Below is a small trained network, with its code and all its weights. Each question gives an input and a class and asks what happens when units are switched off, that is, made to give their printed mean instead of their output.

import numpy as np


def w(rows, s, z=0):
    codes = np.array(rows[::2]) - 128.0
    scale = np.full(codes.shape[1], s)
    scale[-1] = z or s
    return codes * scale


def f(y):
    return np.maximum(y, 0)


def log_softmax(a):
    a = a - a.max(-1, keepdims=True)
    return a - np.log(np.exp(a).sum(-1, keepdims=True))


def net(x, mask):
    res = np.array(x, float).reshape(1, 7) / 4 @ E
    y = f(res @ A[0][:, :-1].T + A[0][:, -1])
    res = res + np.where(mask, y, B[0][:, -1]) @ B[0][:, :-1]
    return log_softmax(res[-1] @ U[:, :-1].T + U[:, -1])


A, B = {}, {}
E = w([
[152,153,92,217,218,80],'x0',
[128,128,128,126,129,130],'x1',
[144,9,101,123,144,104],'x2',
[223,150,210,90,140,96],'x3',
[132,127,127,128,132,142],'x4',
[127,128,126,124,127,120],'x5',
[129,130,124,123,126,124],'x6',
],0.015)
A[0] = w([
[62,127,69,155,106,150,233],'N1',
[135,90,133,118,82,136,132],'N2',
[162,167,85,183,214,111,202],'N3',
[92,40,77,143,114,120,154],'N4',
[148,3,125,122,150,97,166],'N5',
[104,104,166,75,48,156,254],'N6',
],0.014,0.0085)
B[0] = w([
[5,179,49,111,179,172,222],'N1',
[121,99,154,61,179,181,170],'N2',
[121,135,132,209,134,36,229],'N3',
[101,61,83,129,139,168,216],'N4',
[209,5,103,123,178,145,231],'N5',
[125,146,168,21,105,229,250],'N6',
],0.012,0.02)
U = w([
[13,238,111,86,107,182,118],'0',
[16,219,73,182,171,72,131],'1',
[197,244,240,101,24,151,233],'2',
[157,227,252,182,107,28,252],'3',
[73,75,75,90,145,192,67],'4',
[68,56,38,208,168,95,40],'5',
[200,71,203,80,138,149,97],'6',
[254,87,99,180,152,59,77],'7',
],0.0075,0.0033)

Each question gives the input, the list of numbers given to net, and the class t.
The units are the neurons (one row each of A and B). Each row of codes is followed by its name. A weight is (code - 128) times the scale printed after its matrix; where a second scale follows, it is the last column's (A, B and U).
mask holds one flag per neuron, in row order. A switched-off neuron (its flag False) gives its mean, the last column of its row in B, instead of its output. The means were averaged over made-up inputs and are rounded, as every weight is.
A unit's drop is (log p(t) with every unit on - log p(t) with that unit switched off) / (log p(t) with every unit on - log p(t) with every unit switched off).
The circuit of an input: a set's keep is (log p(t) with only the set's units on - log p(t) with every unit switched off) / (log p(t) with every unit on - log p(t) with every unit switched off). Starting from all 6 units, units are removed one at a time, each time the one whose removal leaves the highest keep (on an exact tie, the one counted first), for as long as the keep stays at least 0.8.
circuit, biggest first: the units of the circuit, biggest drop first
unit that matters most: the unit with the biggest drop
k most important neurons: the k neurons with the biggest drops, biggest first
drop when u is switched off: that unit's drop, to one decimal
input [3,2,-2,-3,-8,-2,-3], class 1: unit that matters most -> N5
input [0,-8,-7,8,-7,2,-5], class 2: circuit, biggest first -> [N1 N5]
input [-1,-5,-1,1,-4,8,1], class 2: circuit, biggest first -> [N1 N5]
input [5,6,1,6,-6,-2,6], class 7: 2 most important neurons -> [N1 N6]
input [3,-5,-1,-8,-4,-2,-1], class 1: circuit, biggest first -> [N1 N6]
input [6,-8,1,1,3,2,6], class 7: 2 most important neurons -> [N1 N4]
input [0,-1,0,-8,2,-7,-1], class 0: 3 most important neurons -> [N5 N1 N3]
input [2,-6,5,2,5,-8,-2], class 7: 2 most important neurons -> [N1 N6]
input [1,-1,3,4,8,-8,-7], class 7: circuit, biggest first -> [N6 N1]
input [1,5,-1,-4,-6,6,5], class 1: circuit, biggest first -> [N6 N5]
input [4,-5,-8,1,-8,-2,-6], class 3: 2 most important neurons -> [N1 N4]
input [1,6,0,2,8,-6,-3], class 3: 2 most important neurons -> [N5 N1]
input [1,2,-6,4,-5,-1,-6], class 3: circuit, biggest first -> [N6 N1 N5]
input [8,-5,-2,-3,-7,-1,3], class 1: circuit, biggest first -> [N5]
input [1,-1,6,8,-2,7,-3], class 7: 2 most important neurons -> [N6 N5]
input [1,0,5,0,-1,-7,3], class 5: 2 most important neurons -> [N6 N4]
input [2,-5,-5,8,8,-5,4], class 3: 2 most important neurons -> [N6 N5]
input [4,-3,-3,3,1,6,0], class 3: 2 most important neurons -> [N1 N5]
input [-5,-1,-1,3,5,2,-4], class 2: 3 most important neurons -> [N1 N5 N4]
input [1,1,-7,-2,6,3,-1], class 1: most important neuron -> [N6]
input [-8,-7,0,-7,1,-4,7], class 0: 2 most important neurons -> [N5 N1]
input [5,-1,-2,-6,0,-8,-8], class 1: 2 most important neurons -> [N5 N1]
input [-5,-8,-3,4,-2,-4,7], class 2: 2 most important neurons -> [N1 N5]
input [3,-2,5,2,3,-3,4], class 7: drop when N1 is switched off -> 0.4
input [4,7,-6,7,-1,8,2], class 3: drop when N5 is switched off -> 0.1
input [3,2,-3,7,-7,4,6], class 3: drop when N5 is switched off -> 0.2
input [1,-2,0,3,8,-6,-7], class 3: drop when N6 is switched off -> 0.2
input [1,-8,-7,-7,-4,-6,8], class 1: unit that matters most -> N6
